How the nodes are linked:
x830: λ>x107, β>x761, π>x952, α>x540, τ>x558, δ>x398, ψ>x490
x379: λ>x117, β>x853, π>x718, α>x862, τ>x382, δ>x572, ψ>x518
x637: λ>x769, β>x398, π>x371, α>x373, τ>x649, δ>x761, ψ>x116
x585: λ>x730, β>x532, π>x576, α>x238, τ>x607, δ>x766, ψ>x158
x862: λ>x230, β>x832, π>x780, α>x379, τ>x741, δ>x927, ψ>x453
x952: λ>x820, β>x345, π>x830, α>x293, τ>x672, δ>x983, ψ>x663
x460: λ>x88, β>x229, π>x639, α>x983, τ>x967, δ>x293, ψ>x151
x242: λ>x689, β>x780, π>x832, α>x235, τ>x520, δ>x556, ψ>x306
x497: λ>x93, β>x348, π>x640, α>x848, τ>x178, δ>x855, ψ>x654
x997: λ>x911, β>x337, π>x349, α>x48, τ>x435, δ>x990, ψ>x924
x422: λ>x235, β>x500, π>x148, α>x689, τ>x91, δ>x376, ψ>x30
x820: λ>x952, β>x150, π>x107, α>x886, τ>x306, δ>x335, ψ>x520
x532: λ>x116, β>x585, π>x48, α>x349, τ>x927, δ>x741, ψ>x769
x917: λ>x623, β>x555, π>x376, α>x634, τ>x268, δ>x148, ψ>x708
x435: λ>x793, β>x742, π>x572, α>x654, τ>x997, δ>x718, ψ>x848
x990: λ>x697, β>x428, π>x382, α>x807, τ>x718, δ>x997, ψ>x442
x697: λ>x990, β>x91, π>x440, α>x451, τ>x500, δ>x911, ψ>x399
x347: λ>x518, β>x388, π>x937, α>x562, τ>x785, δ>x498, ψ>x117
x48: λ>x851, β>x576, π>x532, α>x997, τ>x654, δ>x807, ψ>x178
x88: λ>x460, β>x924, π>x961, α>x335, τ>x603, δ>x886, ψ>x337
x238: λ>x268, β>x349, π>x337, α>x585, τ>x623, δ>x228, ψ>x961
x229: λ>x924, β>x460, π>x373, α>x371, τ>x845, δ>x399, ψ>x911
x551: λ>x540, β>x64, π>x886, α>x107, τ>x232, δ>x961, ψ>x228
x880: λ>x576, β>x851, π>x730, α>x151, τ>x743, δ>x663, ψ>x983
x640: λ>x649, β>x118, π>x497, α>x720, τ>x769, δ>x453, ψ>x927
x235: λ>x422, β>x718, π>x853, α>x242, τ>x428, δ>x742, ψ>x716
x761: λ>x552, β>x830, π>x345, α>x785, τ>x562, δ>x637, ψ>x506
x337: λ>x151, β>x997, π>x238, α>x576, τ>x742, δ>x428, ψ>x88
x178: λ>x371, β>x335, π>x769, α>x924, τ>x497, δ>x150, ψ>x48
x116: λ>x532, β>x730, π>x851, α>x432, τ>x723, δ>x506, ψ>x637
x793: λ>x435, β>x376, π>x555, α>x82, τ>x911, δ>x500, ψ>x845
x399: λ>x442, β>x293, π>x785, α>x345, τ>x937, δ>x229, ψ>x697
x911: λ>x997, β>x151, π>x432, α>x851, τ>x793, δ>x697, ψ>x229
x230: λ>x862, β>x906, π>x914, α>x117, τ>x506, δ>x723, ψ>x562
x718: λ>x500, β>x235, π>x379, α>x780, τ>x990, δ>x435, ψ>x138
x607: λ>x634, β>x927, π>x556, α>x623, τ>x585, δ>x832, ψ>x118
x716: λ>x30, β>x138, π>x232, α>x306, τ>x886, δ>x603, ψ>x235
x442: λ>x399, β>x886, π>x64, α>x150, τ>x138, δ>x924, ψ>x990
x623: λ>x917, β>x572, π>x742, α>x607, τ>x238, δ>x853, ψ>x144
x924: λ>x229, β>x88, π>x782, α>x178, τ>x848, δ>x442, ψ>x997
x961: λ>x639, β>x782, π>x88, α>x158, τ>x144, δ>x551, ψ>x238
x232: λ>x388, β>x518, π>x716, α>x537, τ>x551, δ>x144, ψ>x853
x293: λ>x886, β>x399, π>x540, α>x952, τ>x30, δ>x460, ψ>x91
x376: λ>x742, β>x793, π>x917, α>x743, τ>x151, δ>x422, ψ>x967
x388: λ>x232, β>x347, π>x30, α>x558, τ>x540, δ>x708, ψ>x148
x349: λ>x432, β>x238, π>x997, α>x532, τ>x572, δ>x382, ψ>x782
x914: λ>x780, β>x689, π>x230, α>x500, τ>x451, δ>x82, ψ>x686
x807: λ>x451, β>x520, π>x741, α>x990, τ>x780, δ>x48, ψ>x150
x649: λ>x640, β>x339, π>x93, α>x498, τ>x637, δ>x562, ψ>x723
x500: λ>x718, β>x422, π>x117, α>x914, τ>x697, δ>x793, ψ>x937
x562: λ>x453, β>x558, π>x686, α>x347, τ>x761, δ>x649, ψ>x230
x845: λ>x848, β>x967, π>x498, α>x93, τ>x229, δ>x937, ψ>x793
x634: λ>x607, β>x723, π>x743, α>x917, τ>x730, δ>x906, ψ>x339
x306: λ>x672, β>x855, π>x537, α>x716, τ>x820, δ>x348, ψ>x242
x855: λ>x686, β>x306, π>x453, α>x138, τ>x150, δ>x497, ψ>x780
x555: λ>x572, β>x917, π>x793, α>x723, τ>x432, δ>x117, ψ>x498
x150: λ>x345, β>x820, π>x552, α>x442, τ>x855, δ>x178, ψ>x807
x603: λ>x967, β>x848, π>x144, α>x348, τ>x88, δ>x716, ψ>x742
x848: λ>x845, β>x603, π>x720, α>x497, τ>x924, δ>x138, ψ>x435
x572: λ>x555, β>x623, π>x435, α>x927, τ>x349, δ>x379, ψ>x720
x93: λ>x497, β>., π>x649, α>x845, τ>x371, δ>x686, ψ>x82
x720: λ>x498, β>x144, π>x848, α>x640, τ>x782, δ>x518, ψ>x572
x151: λ>x337, β>x911, π>x268, α>x880, τ>x376, δ>x91, ψ>x460
x540: λ>x551, β>x785, π>x293, α>x830, τ>x388, δ>x639, ψ>x816
x453: λ>x562, β>x537, π>x855, α>x518, τ>x552, δ>x640, ψ>x862
x382: λ>x440, β>x228, π>x990, α>x741, τ>x379, δ>x349, ψ>x64
x782: λ>x373, β>x961, π>x924, α>x769, τ>x720, δ>x64, ψ>x349
x730: λ>x585, β>x116, π>x880, α>x268, τ>x634, δ>x490, ψ>x398
x345: λ>x150, β>x952, π>x761, α>x399, τ>x686, δ>x371, ψ>x451
x723: λ>x927, β>x634, π>x82, α>x555, τ>x116, δ>x230, ψ>x649
x373: λ>x782, β>x639, π>x229, α>x637, τ>x498, δ>x785, ψ>x432
x785: λ>x64, β>x540, π>x399, α>x761, τ>x347, δ>x373, ψ>x440
x490: λ>x766, β>x506, π>x663, α>x816, τ>x906, δ>x730, ψ>x830
x30: λ>x716, β>x937, π>x388, α>x672, τ>x293, δ>x967, ψ>x422
x832: λ>x906, β>x862, π>x242, α>x853, τ>x766, δ>x607, ψ>x537
x937: λ>x138, β>x30, π>x347, α>x686, τ>x399, δ>x845, ψ>x500
x371: λ>x178, β>x983, π>x637, α>x229, τ>x93, δ>x345, ψ>x851
x117: λ>x379, β>x148, π>x500, α>x230, τ>x440, δ>x555, ψ>x347
x440: λ>x382, β>x816, π>x697, α>x506, τ>x117, δ>x432, ψ>x785
x268: λ>x238, β>x432, π>x151, α>x730, τ>x917, δ>x816, ψ>x639
x228: λ>x816, β>x382, π>x428, α>x766, τ>x853, δ>x238, ψ>x551
x708: λ>x144, β>x498, π>x967, α>x339, τ>x639, δ>x388, ψ>x917
x82: λ>x654, β>x743, π>x723, α>x793, τ>x851, δ>x914, ψ>x93
x686: λ>x855, β>x672, π>x562, α>x937, τ>x345, δ>x93, ψ>x914
x91: λ>x428, β>x697, π>x816, α>x663, τ>x422, δ>x151, ψ>x293
x558: λ>x537, β>x562, π>x672, α>x388, τ>x830, δ>x339, ψ>x906
x537: λ>x558, β>x453, π>x306, α>x232, τ>x107, δ>x118, ψ>x832
x663: λ>x520, β>x451, π>x490, α>x91, τ>x689, δ>x880, ψ>x952
x506: λ>x741, β>x490, π>x451, α>x440, τ>x230, δ>x116, ψ>x761
x556: λ>x743, β>x654, π>x607, α>x742, τ>x576, δ>x242, ψ>x348
x654: λ>x82, β>x556, π>x927, α>x435, τ>x48, δ>x780, ψ>x497
x518: λ>x347, β>x232, π>x138, α>x453, τ>x64, δ>x720, ψ>x379
x743: λ>x556, β>x82, π>x634, α>x376, τ>x880, δ>x689, ψ>.
x967: λ>x603, β>x845, π>x708, α>., τ>x460, δ>x30, ψ>x376
x118: λ>x339, β>x640, π>x348, α>x144, τ>x158, δ>x537, ψ>x607
x983: λ>x335, β>x371, π>x398, α>x460, τ>., δ>x952, ψ>x880
x927: λ>x723, β>x607, π>x654, α>x572, τ>x532, δ>x862, ψ>x640
x780: λ>x914, β>x242, π>x862, α>x718, τ>x807, δ>x654, ψ>x855
x576: λ>x880, β>x48, π>x585, α>x337, τ>x556, δ>x520, ψ>x335
x64: λ>x785, β>x551, π>x442, α>x552, τ>x518, δ>x782, ψ>x382
x138: λ>x937, β>x716, π>x518, α>x855, τ>x442, δ>x848, ψ>x718
x339: λ>x118, β>x649, π>., α>x708, τ>x398, δ>x558, ψ>x634
x451: λ>x807, β>x663, π>x506, α>x697, τ>x914, δ>x851, ψ>x345
x639: λ>x961, β>x373, π>x460, α>x398, τ>x708, δ>x540, ψ>x268
x348: λ>., β>x497, π>x118, α>x603, τ>x335, δ>x306, ψ>x556
x148: λ>x853, β>x117, π>x422, α>x906, τ>x816, δ>x917, ψ>x388
x816: λ>x228, β>x440, π>x91, α>x490, τ>x148, δ>x268, ψ>x540
x906: λ>x832, β>x230, π>x689, α>x148, τ>x490, δ>x634, ψ>x558
x851: λ>x48, β>x880, π>x116, α>x911, τ>x82, δ>x451, ψ>x371
x432: λ>x349, β>x268, π>x911, α>x116, τ>x555, δ>x440, ψ>x373
x741: λ>x506, β>x766, π>x807, α>x382, τ>x862, δ>x532, ψ>x552
x552: λ>x761, β>x107, π>x150, α>x64, τ>x453, δ>x769, ψ>x741
x158: λ>x398, β>x769, π>x335, α>x961, τ>x118, δ>x107, ψ>x585
x335: λ>x983, β>x178, π>x158, α>x88, τ>x348, δ>x820, ψ>x576
x886: λ>x293, β>x442, π>x551, α>x820, τ>x716, δ>x88, ψ>x428
x520: λ>x663, β>x807, π>x766, α>x428, τ>x242, δ>x576, ψ>x820
x672: λ>x306, β>x686, π>x558, α>x30, τ>x952, δ>., ψ>x689
x398: λ>x158, β>x637, π>x983, α>x639, τ>x339, δ>x830, ψ>x730
x428: λ>x91, β>x990, π>x228, α>x520, τ>x235, δ>x337, ψ>x886
x853: λ>x148, β>x379, π>x235, α>x832, τ>x228, δ>x623, ψ>x232
x742: λ>x376, β>x435, π>x623, α>x556, τ>x337, δ>x235, ψ>x603
x689: λ>x242, β>x914, π>x906, α>x422, τ>x663, δ>x743, ψ>x672
x769: λ>x637, β>x158, π>x178, α>x782, τ>x640, δ>x552, ψ>x532
x766: λ>x490, β>x741, π>x520, α>x228, τ>x832, δ>x585, ψ>x107
x144: λ>x708, β>x720, π>x603, α>x118, τ>x961, δ>x232, ψ>x623
x498: λ>x720, β>x708, π>x845, α>x649, τ>x373, δ>x347, ψ>x555
x107: λ>x830, β>x552, π>x820, α>x551, τ>x537, δ>x158, ψ>x766

In the rows, 149 stands for zero.

The rows follow the links: the fewer symbols apart two nodes are, the more alike their rows tend to be.

Known rows, each with its node:
[122,167,146,107,128,155,163,230,197,172,76,169,96,157,159,117,180,166,127,114,90,85,174,134,198,118,90,137,166,206,200,180,101,124,134,138,70,161,198,232,142,189,118,188,170,169,71,253,127,146,174,139,184,175,194]; node x917
[189,166,181,229,228,131,108,155,95,126,99,191,137,191,141,204,207,39,166,209,146,133,110,125,189,225,90,117,132,98,99,179,136,172,119,159,160,156,145,86,167,116,177,181,123,126,182,154,180,148,134,125,226,117,213]; node x782
[222,118,205,130,66,127,129,120,118,152,88,199,130,156,87,160,134,206,135,180,181,212,169,104,192,176,124,136,171,157,238,107,120,186,191,105,124,145,186,111,167,137,144,171,171,221,182,165,216,151,105,162,187,131,178]; node x537
[75,141,156,66,154,153,206,152,180,181,188,146,99,130,166,92,130,211,115,120,118,138,223,139,81,78,200,144,201,214,136,126,140,96,201,144,108,183,197,230,156,128,134,144,192,150,84,218,124,164,159,163,118,166,97]; node x743
[179,173,187,121,145,123,135,188,175,171,157,84,87,205,81,139,153,212,48,155,208,224,171,164,166,133,114,202,133,175,190,187,102,169,203,193,117,183,115,140,196,160,151,176,187,140,156,194,193,104,180,115,147,106,168]; node x562
[250,150,126,169,70,125,134,87,155,159,99,191,160,152,79,182,138,190,151,113,180,175,124,133,207,193,101,132,148,179,235,96,93,181,115,94,150,99,163,113,146,142,112,159,149,216,136,160,223,136,114,163,181,124,232]; node x232
[165,190,128,128,200,80,202,156,211,170,280,106,85,142,167,73,150,147,169,90,149,184,160,166,132,198,133,151,122,191,179,157,117,121,142,195,196,155,152,184,157,128,132,149,138,88,52,139,192,204,218,117,145,92,172]; node x845
[228,111,138,210,104,166,89,132,95,171,74,191,201,166,93,202,126,142,158,199,210,170,131,134,164,193,148,128,139,75,129,137,171,212,119,154,146,136,149,106,148,167,153,98,147,230,218,151,196,126,86,148,129,130,96]; node x107
[146,136,95,105,55,155,154,226,239,185,74,146,114,137,130,144,167,213,147,106,133,101,129,150,191,108,100,163,132,213,231,166,81,165,120,140,102,138,158,189,142,214,94,161,160,181,84,216,136,114,151,178,135,172,177]; node x148
[262,146,214,124,97,110,123,131,137,108,142,145,174,203,74,170,157,176,138,131,177,215,120,136,211,200,129,157,170,141,223,146,99,174,209,136,180,153,88,96,174,154,116,171,145,162,230,142,245,161,139,141,155,125,183]; node x453
[145,121,182,95,65,177,186,53,129,118,157,182,176,96,135,122,124,228,152,127,132,138,197,139,110,88,196,170,212,171,210,96,164,118,189,53,146,130,183,126,128,107,144,150,161,182,165,88,146,204,130,169,145,207,140]; node x242
[194,118,173,211,162,146,105,141,87,154,83,235,158,178,136,175,158,103,145,224,157,172,162,82,159,210,145,99,173,65,118,136,193,186,134,140,120,150,201,151,162,118,185,123,138,198,194,189,213,152,78,168,197,125,129]; node x158
[197,134,118,233,169,139,124,134,128,171,70,212,184,153,135,202,164,95,177,188,147,122,113,116,183,233,116,61,149,73,112,114,170,202,64,114,147,114,181,128,152,142,166,133,106,206,138,186,176,132,83,167,176,103,169]; node x961
[193,142,181,128,72,160,147,132,133,140,35,185,167,139,126,161,172,191,166,113,139,95,119,146,195,135,122,144,166,174,250,128,110,155,131,62,101,117,165,123,127,154,96,217,165,192,141,172,150,140,127,174,180,214,240]; node x853
[113,158,175,60,156,176,191,163,162,140,205,82,112,132,132,101,113,218,105,101,155,178,190,174,103,68,184,232,155,212,167,159,114,110,230,170,139,172,115,142,170,146,131,185,173,80,168,129,109,156,195,146,109,187,124]; node x914
[203,130,169,145,61,125,189,50,139,148,191,184,183,96,98,130,90,211,138,113,188,207,175,131,138,176,193,167,175,137,200,89,148,172,168,84,182,111,164,129,137,108,133,112,145,190,155,80,218,190,140,163,129,127,129]; node x306
[114,128,111,167,137,204,116,88,98,133,131,190,195,69,157,165,148,149,192,180,145,93,148,169,111,121,197,160,134,105,113,115,202,152,76,101,143,104,183,84,98,122,146,180,152,173,141,63,61,148,115,191,140,212,164]; node x428
[193,151,182,192,157,139,75,151,86,108,92,159,169,200,102,196,167,120,130,216,216,195,135,126,174,176,117,172,132,89,157,181,186,179,171,169,167,149,117,66,189,142,189,159,157,181,244,128,185,115,117,151,171,133,147]; node x552
[158,150,247,105,171,150,204,98,106,100,195,156,190,146,180,83,166,143,185,92,105,127,189,131,128,130,173,157,213,176,210,126,148,81,250,98,172,184,157,147,144,99,147,188,147,110,205,106,150,231,172,138,179,169,148]; node x654
[81,136,103,159,216,140,150,155,157,170,217,152,88,146,179,135,122,145,97,210,178,194,210,139,89,157,184,124,148,106,34,129,195,153,136,172,134,166,201,182,159,83,192,103,180,178,110,185,137,145,135,154,111,112,53]; node x983
[105,108,161,182,160,184,159,101,95,120,139,205,216,116,207,136,159,112,180,181,120,78,199,122,82,113,208,136,181,101,102,111,215,126,141,98,149,151,193,165,142,103,192,107,148,163,177,112,111,192,109,183,158,190,73]; node x576
[97,188,171,100,195,146,243,185,190,143,221,97,97,134,184,83,185,159,163,77,80,104,187,164,123,104,141,174,141,215,177,190,120,80,188,145,152,167,166,193,133,140,126,193,128,77,88,127,104,186,211,120,155,162,195]; node x793
[29,150,101,163,212,166,177,167,161,161,154,170,116,86,238,112,160,108,163,155,111,87,180,161,87,102,209,147,125,126,98,162,193,112,93,167,126,142,216,194,119,147,171,144,139,156,82,158,55,143,156,171,132,199,124]; node x151
[156,164,169,82,112,158,145,232,173,170,135,72,119,219,124,154,129,217,125,107,147,192,103,166,166,76,133,196,152,235,201,181,82,161,203,197,123,185,73,184,185,205,111,170,181,115,197,216,136,107,179,130,99,177,146]; node x230
[248,110,181,170,96,99,182,133,126,163,118,235,173,193,111,155,138,168,145,157,150,160,169,82,199,207,128,114,190,158,209,105,85,177,195,98,125,177,190,187,172,140,147,101,147,228,177,200,259,188,117,150,170,99,162]; node x118
[146,107,129,206,164,146,160,76,106,131,193,221,217,127,182,145,104,97,177,204,172,153,180,114,122,180,206,93,154,78,71,95,210,157,131,122,182,138,202,159,157,116,187,82,126,187,187,110,192,197,112,157,144,97,68]; node x335
[221,164,184,145,83,142,117,149,154,115,88,133,205,168,116,162,167,158,199,86,107,109,101,165,214,133,117,183,162,190,251,149,83,143,158,117,154,129,97,114,151,189,98,193,160,120,197,132,133,147,160,146,200,185,245]; node x379
[164,149,85,209,143,164,141,60,136,145,196,182,204,81,127,168,95,130,188,170,195,175,157,179,132,193,182,121,125,98,91,99,193,170,70,129,182,83,177,79,113,110,141,110,135,179,118,60,137,152,132,162,128,145,150]; node x886
[130,111,123,188,148,150,143,48,73,141,182,189,180,98,127,156,101,141,148,214,216,213,183,146,86,176,216,139,146,89,110,105,230,167,142,134,185,118,193,68,132,95,190,123,155,186,179,67,162,159,113,171,149,146,99]; node x820

Each walk starts at a row. The symbols on each line, taken left to right, move it on to the next node.
Answer with the node's row; about right is enough.
[88,141,130,57,78,176,195,150,209,172,204,102,141,126,155,103,102,249,118,115,149,149,177,192,109,83,198,181,173,227,171,124,132,129,175,138,129,167,153,211,130,153,113,125,166,167,106,162,136,136,176,162,62,191,96]
β δ δ ψ τ	[89,148,137,155,206,155,134,154,154,138,238,89,94,139,147,146,123,145,80,203,198,242,182,198,89,132,195,168,108,115,52,165,191,166,178,207,168,165,109,111,168,131,190,130,169,119,168,94,138,126,167,153,112,119,90]
τ β λ α τ τ	[160,144,143,144,91,136,194,28,140,145,197,189,118,78,117,132,104,200,114,128,184,209,176,161,147,185,138,146,161,164,179,89,112,151,119,76,160,78,200,84,125,78,137,150,163,190,98,78,189,203,130,171,168,146,208]
[213,183,133,132,102,76,140,228,227,154,142,110,110,185,107,141,155,195,125,111,173,217,116,167,224,173,71,169,80,192,213,180,90,172,155,210,152,135,119,140,149,195,127,176,155,130,103,174,219,114,190,127,146,109,211]
τ ψ ψ π δ	[92,182,119,190,270,128,176,161,167,135,228,125,74,140,202,109,181,73,143,166,151,167,181,175,110,175,120,134,104,97,88,190,195,121,135,222,180,164,170,157,149,108,188,132,123,101,98,130,148,162,171,141,133,110,154]
β δ ψ	[57,146,57,149,141,181,146,188,184,158,159,143,152,68,195,134,145,180,174,166,138,109,139,182,91,99,188,166,114,134,110,159,205,141,65,181,152,102,157,157,101,193,136,118,155,153,93,122,45,128,180,172,79,196,87]
[230,154,169,167,109,119,171,110,137,158,121,219,103,158,128,157,160,154,133,159,112,138,161,104,228,228,76,80,184,143,185,104,90,170,143,71,132,124,220,156,157,101,138,166,171,208,113,198,217,174,114,163,227,123,236]
ψ β τ	[190,144,156,200,188,172,114,175,122,119,66,171,236,190,174,209,198,48,230,159,109,69,75,147,152,176,122,116,145,121,139,176,163,137,107,154,160,155,113,148,157,190,149,172,119,130,211,163,101,140,137,143,185,180,184]
β δ λ α λ	[156,106,145,173,91,204,92,153,73,134,34,201,216,121,127,180,165,143,155,213,177,119,125,116,170,117,160,156,152,114,151,137,193,165,125,118,100,141,166,93,146,191,170,174,164,203,258,138,96,115,74,188,167,193,132]
[81,153,126,113,173,184,140,175,164,127,194,72,173,144,182,158,112,167,153,147,179,156,116,199,85,77,220,182,146,161,99,168,205,120,156,219,171,173,77,159,148,170,158,120,158,93,197,115,83,132,173,151,89,185,50]
δ π π α π β	[111,128,54,161,160,152,110,233,194,190,62,168,145,164,211,163,206,112,185,157,105,68,121,141,166,149,147,127,97,146,127,189,182,162,76,175,135,152,169,236,126,197,156,142,133,179,86,247,109,109,149,155,144,168,142]
α ψ α β	[149,181,104,211,219,112,106,244,158,171,146,127,118,199,169,185,192,78,165,188,141,160,106,163,188,215,83,120,107,126,120,212,160,178,118,236,169,159,112,192,148,214,179,155,114,116,134,202,169,103,184,119,160,97,145]
[90,148,57,164,155,160,147,142,174,163,209,149,83,74,166,118,133,160,123,204,179,194,178,171,116,165,163,149,80,99,84,147,207,147,70,189,140,113,187,92,114,117,177,141,157,180,50,111,120,123,165,173,102,138,128]
ψ ψ π β	[142,177,126,186,184,131,93,243,179,165,131,97,68,167,141,154,174,124,122,202,193,171,101,176,196,193,89,170,61,106,125,219,174,189,117,253,145,162,132,87,141,186,158,180,133,141,124,167,148,72,150,149,151,133,179]
α ψ α β	[109,152,86,144,123,166,83,237,160,182,51,167,112,110,162,170,183,145,148,187,163,86,115,152,151,104,109,160,109,134,147,184,203,167,75,201,88,144,172,165,115,223,161,197,175,183,113,177,81,69,144,146,142,202,150]
[172,145,142,145,50,155,211,67,128,145,178,158,216,69,133,119,109,210,205,88,111,121,133,163,137,125,188,158,187,185,193,86,114,118,119,67,174,81,145,128,112,121,91,165,139,162,114,44,129,181,155,174,133,189,186]
β δ δ ψ τ	[152,160,150,209,192,164,136,70,125,114,214,127,160,100,133,166,156,104,171,183,202,183,125,193,132,172,164,152,106,78,111,156,204,143,110,157,216,102,138,26,135,88,172,182,124,117,166,20,142,167,131,143,151,150,217]
λ π δ δ π	[110,163,75,168,195,135,135,167,206,149,223,87,105,109,164,138,141,137,143,169,190,210,128,188,102,162,166,179,79,109,76,208,175,166,102,219,210,106,117,112,107,154,170,128,141,124,88,79,129,121,206,137,92,117,122]
[192,127,182,152,135,177,78,161,90,109,65,149,249,175,145,213,164,113,191,163,173,118,97,148,185,124,144,162,146,120,170,189,191,175,175,171,172,162,70,94,155,203,160,159,137,140,274,119,130,114,115,149,158,201,118]
λ α λ λ λ	[160,152,187,170,182,177,105,169,113,109,73,135,209,167,145,217,194,114,192,182,146,101,79,151,161,147,118,154,113,112,144,202,174,156,126,143,164,141,105,72,140,164,151,222,154,141,229,114,83,114,122,175,181,205,223]
λ λ τ α	[223,138,231,86,87,179,115,150,110,103,92,130,186,186,115,145,162,189,161,125,137,144,136,131,198,106,128,179,176,190,230,169,115,163,231,117,140,171,102,113,160,168,132,198,162,134,262,114,155,153,133,145,192,220,195]
[103,138,95,126,126,203,98,233,164,178,69,119,152,167,153,196,135,187,133,183,169,134,110,168,112,109,187,146,155,157,121,167,173,189,124,200,102,174,115,194,149,218,123,124,180,180,178,239,107,77,121,177,97,174,57]
α ψ δ α	[154,127,97,182,185,158,118,210,154,220,122,147,123,192,145,184,154,127,131,229,188,165,145,119,143,192,138,118,126,133,70,147,155,207,128,196,106,184,153,242,184,171,187,93,154,193,149,248,182,96,117,165,115,98,73]
π ψ τ π	[167,120,134,85,110,147,174,209,199,184,95,165,147,206,140,136,131,181,125,110,110,117,154,119,157,105,139,136,201,214,181,136,107,166,189,139,111,191,152,260,171,195,113,119,189,175,123,277,169,141,151,148,140,165,105]
